Here is a tiny trained network, its code and every weight. The questions are about switching its units off for an input and a class, where a switched-off unit gives its printed mean instead of its output.

import numpy as np


def w(rows, s, z=0):
    codes = np.array(rows[::2]) - 128.0
    scale = np.full(codes.shape[1], s)
    scale[-1] = z or s
    return codes * scale


def f(y):
    return y / 2 * (1 + np.tanh(0.7978845608 * (y + 0.044715 * y**3)))


def log_softmax(a):
    a = a - a.max(-1, keepdims=True)
    return a - np.log(np.exp(a).sum(-1, keepdims=True))


def net(x, mask):
    res = np.array(x, float).reshape(1, 8) / 4 @ E
    y = f(res @ A[0][:, :-1].T + A[0][:, -1])
    res = res + np.where(mask, y, B[0][:, -1]) @ B[0][:, :-1]
    return log_softmax(res[-1] @ U[:, :-1].T + U[:, -1])


A, B = {}, {}
E = w([
[128,90,66,147,140,19],'x0',
[131,248,135,59,140,72],'x1',
[130,125,128,124,124,127],'x2',
[134,73,112,47,228,155],'x3',
[125,131,126,129,130,130],'x4',
[127,129,125,127,129,129],'x5',
[131,124,130,127,125,126],'x6',
[254,129,138,176,176,128],'x7',
],0.0096)
A[0] = w([
[141,138,107,116,110,163,84],'neuron 1',
[135,35,112,181,108,142,95],'neuron 2',
[147,82,99,65,179,154,164],'neuron 3',
[18,106,133,108,75,140,25],'neuron 4',
[132,123,220,96,98,177,24],'neuron 5',
[23,102,114,148,140,35,125],'neuron 6',
[135,83,27,105,130,74,2],'neuron 7',
[143,184,141,192,11,91,68],'neuron 8',
[115,77,107,76,195,163,89],'neuron 9',
[109,62,98,183,112,215,95],'neuron 10',
[6,107,119,102,104,141,93],'neuron 11',
[87,137,163,231,42,125,89],'neuron 12',
[107,18,151,167,108,136,46],'neuron 13',
[110,158,184,106,105,227,73],'neuron 14',
[136,77,33,122,114,4,71],'neuron 15',
[191,90,153,162,144,137,202],'neuron 16',
[21,89,134,97,79,142,39],'neuron 17',
[98,161,163,127,125,254,66],'neuron 18',
[99,86,22,187,134,31,121],'neuron 19',
[36,135,158,89,109,104,45],'neuron 20',
[136,91,134,44,177,152,135],'neuron 21',
[107,12,92,176,107,171,116],'neuron 22',
[173,207,126,17,104,80,217],'neuron 23',
[211,143,155,160,113,114,214],'neuron 24',
[89,40,139,186,118,178,8],'neuron 25',
[103,169,156,221,66,134,126],'neuron 26',
],0.008,0.0012)
B[0] = w([
[143,117,164,89,115,124,127],'neuron 1',
[88,183,189,63,152,85,204],'neuron 2',
[58,101,56,213,151,174,203],'neuron 3',
[166,70,178,171,254,118,238],'neuron 4',
[171,99,123,84,71,182,160],'neuron 5',
[159,102,193,118,132,170,237],'neuron 6',
[143,97,140,86,74,182,197],'neuron 7',
[48,54,44,134,108,147,227],'neuron 8',
[38,59,40,175,101,144,207],'neuron 9',
[99,179,140,54,124,12,203],'neuron 10',
[220,96,166,206,209,137,252],'neuron 11',
[51,109,85,190,119,170,216],'neuron 12',
[122,213,117,111,127,65,207],'neuron 13',
[183,132,149,56,55,173,191],'neuron 14',
[221,112,150,49,6,177,246],'neuron 15',
[174,170,142,185,204,71,170],'neuron 16',
[209,105,202,237,225,103,241],'neuron 17',
[206,99,124,41,31,162,193],'neuron 18',
[192,114,144,62,38,191,246],'neuron 19',
[150,119,165,151,200,101,218],'neuron 20',
[53,42,31,130,137,144,204],'neuron 21',
[75,205,160,78,137,69,237],'neuron 22',
[37,233,140,137,165,34,253],'neuron 23',
[128,81,123,204,245,136,173],'neuron 24',
[58,243,156,58,148,33,205],'neuron 25',
[89,43,33,120,130,160,201],'neuron 26',
],0.0053,0.0073)
U = w([
[81,226,161,90,125,37,254],'0',
[59,52,17,178,112,173,52],'1',
[254,101,165,55,46,184,81],'2',
[242,98,203,238,207,106,98],'3',
],0.0088,0.00099)

Each question gives the input, the list of numbers given to net, and the class t.
The units are the neurons (one row each of A and B). Each row of codes is followed by its name. A weight is (code - 128) times the scale printed after its matrix; where a second scale follows, it is the last column's (A, B and U).
mask holds one flag per neuron, in row order. A switched-off neuron (its flag False) gives its mean, the last column of its row in B, instead of its output. The means were averaged over made-up inputs and are rounded, as every weight is.
A unit's drop is (log p(t) with every unit on - log p(t) with that unit switched off) / (log p(t) with every unit on - log p(t) with every unit switched off).
The circuit of an input: a set's keep is (log p(t) with only the set's units on - log p(t) with every unit switched off) / (log p(t) with every unit on - log p(t) with every unit switched off). Starting from the 12 units with the biggest drops (on a tie, the unit counted first), units are removed one at a time, each time the one whose removal leaves the highest keep (on an exact tie, the one counted first), for as long as the keep stays at least 0.8.
circuit, biggest first: the units of the circuit, biggest drop first
unit that matters most: the unit with the biggest drop
k most important neurons: the k neurons with the biggest drops, biggest first
drop of u: that unit's drop, to one decimal
input [2,-6,1,-1,-3,0,-2,-6], class 0: unit that matters most : neuron 25
input [2,4,1,-6,-6,7,-8,-5], class 1: circuit, biggest first : neuron 8; neuron 26
input [6,-5,-5,0,8,3,-6,3], class 2: circuit, biggest first : neuron 19; neuron 15
input [6,-2,1,8,-4,-7,-6,3], class 1: 3 most important neurons : neuron 3; neuron 9; neuron 21
input [-6,7,6,-8,-2,2,8,-1], class 1: circuit, biggest first : neuron 8; neuron 26
input [-6,-7,4,-4,5,2,-8,-2], class 0: circuit, biggest first : neuron 25; neuron 10
input [-5,2,-6,-2,-8,3,-7,-5], class 2: circuit, biggest first : neuron 18; neuron 14
input [-1,-3,0,3,-6,1,3,-4], class 3: 2 most important neurons : neuron 23; neuron 17
input [7,-4,5,5,6,-2,-3,4], class 2: 2 most important neurons : neuron 15; neuron 19
input [-2,7,3,4,-3,-3,-8,6], class 0: 4 most important neurons : neuron 23; neuron 11; neuron 17; neuron 4
input [-6,3,4,3,-2,-7,-4,-7], class 3: circuit, biggest first : neuron 17; neuron 11
input [-7,-2,4,0,4,8,6,-5], class 2: 2 most important neurons : neuron 18; neuron 14
input [-6,-5,4,4,4,5,0,-8], class 3: 3 most important neurons : neuron 17; neuron 11; neuron 4
input [-8,-2,2,1,1,1,7,8], class 2: circuit, biggest first : neuron 18
input [2,-7,-3,-6,5,7,5,-6], class 0: 3 most important neurons : neuron 25; neuron 22; neuron 10
input [-1,-1,8,4,-6,4,8,-5], class 3: 3 most important neurons : neuron 17; neuron 8; neuron 11
input [-6,-4,4,-3,-2,-5,-3,5], class 2: drop of neuron 11 : 0.1
input [2,-5,-8,2,-6,-4,1,5], class 0: drop of neuron 17 : 0.1
input [-8,0,-4,-8,1,6,-8,-2], class 1: drop of neuron 8 : 0.7
input [-7,8,7,7,-8,3,2,6], class 0: circuit, biggest first : neuron 23
input [7,-1,3,1,6,-1,5,-8], class 3: circuit, biggest first : neuron 17; neuron 11
input [8,5,7,-5,-4,0,1,-7], class 2: circuit, biggest first : neuron 15; neuron 19
